[[120 123 148 142 106]
 [136 119 144 128 118]]
->
[106 128]

[[101 138 125 140]
 [140 127 130 125]
 [140 119 142 138]
 [145 125 134 127]
 [137 121 138 134]]
->
[140 130 119 145]

[[141 140 119 153]
 [118 117 134 121]
 [118 115 107 124]
 [143 140 122 147]
 [123 123 114 143]]
->
[153 134 115 143]

[[123 129 130]
 [105 130 136]
 [136 118 116]
 [105 130 136]
 [135 135 131]]
->
[130 130 136]

[[138 124 124 135 112]
 [134 151 148 142 120]
 [119 123 122 123 138]]
->
[112 142 122]

[[141 121 110 133 157]
 [127 147 130 136 129]
 [140 106 124 156 134]
 [128 144 110 114 152]
 [103 130 148 148 130]]
->
[157 136 124 144 103]

[[106 111]
 [134 134]]
->
[111 134]
---
[[151 121 142]
 [132 151 108]
 [126 137 128]
 [146 108 126]
 [114 111 151]
 [129 141 124]
 [132 150 138]
 [150 136 142]
 [150 128 127]]
->
[[142 108 128 126 151 124 138 142 127]
 [121 151 137 108 111 141 150 136 128]
 [151 132 126 146 114 129 132 150 150]]

[[137 133 115 130 122 124]
 [148 143 147 143 103 105]]
->
[[124 105]
 [122 103]
 [130 143]
 [115 147]
 [133 143]
 [137 148]]

[[134 140 129 132 131 124 127 119]
 [149 147 145 136 129 120 113 107]
 [130 139 124 133 130 126 129 123]
 [126 135 135 128 122 135 116 154]
 [139 127 120 141 120 114 136 119]]
->
[[119 107 123 154 119]
 [127 113 129 116 136]
 [124 120 126 135 114]
 [131 129 130 122 120]
 [132 136 133 128 141]
 [129 145 124 135 120]
 [140 147 139 135 127]
 [134 149 130 126 139]]

[[145 111 135 147 145 114 120 126]
 [143 112 134 146 145 115 121 126]
 [112 139 127 112 112 146 130 125]
 [111 151 116 106 108 140 139 134]
 [132 141 116 125 127 115 140 139]]
->
[[126 126 125 134 139]
 [120 121 130 139 140]
 [114 115 146 140 115]
 [145 145 112 108 127]
 [147 146 112 106 125]
 [135 134 127 116 116]
 [111 112 139 151 141]
 [145 143 112 111 132]]

[[123 115]
 [138 128]
 [120 131]
 [111 121]
 [153 105]
 [148 133]
 [128 138]
 [123 116]
 [119 115]
 [115 135]
 [133 122]]
->
[[115 128 131 121 105 133 138 116 115 135 122]
 [123 138 120 111 153 148 128 123 119 115 133]]

[[136 136]
 [107 111]
 [136 133]
 [144 146]
 [142 141]
 [139 142]
 [141 142]
 [105 108]
 [126 125]
 [105 108]
 [106 109]]
->
[[136 111 133 146 141 142 142 108 125 108 109]
 [136 107 136 144 142 139 141 105 126 105 106]]

[[124 111 141 135 132 126 114 118]
 [149 125 115 145 140 108 114 145]
 [117 137 114 112 108 144 150 128]
 [116 110 146 133 128 138 122 107]
 [126 129 141 128 140 127 102 130]
 [135 148 103 113 120 126 141 151]]
->
[[118 145 128 107 130 151]
 [114 114 150 122 102 141]
 [126 108 144 138 127 126]
 [132 140 108 128 140 120]
 [135 145 112 133 128 113]
 [141 115 114 146 141 103]
 [111 125 137 110 129 148]
 [124 149 117 116 126 135]]
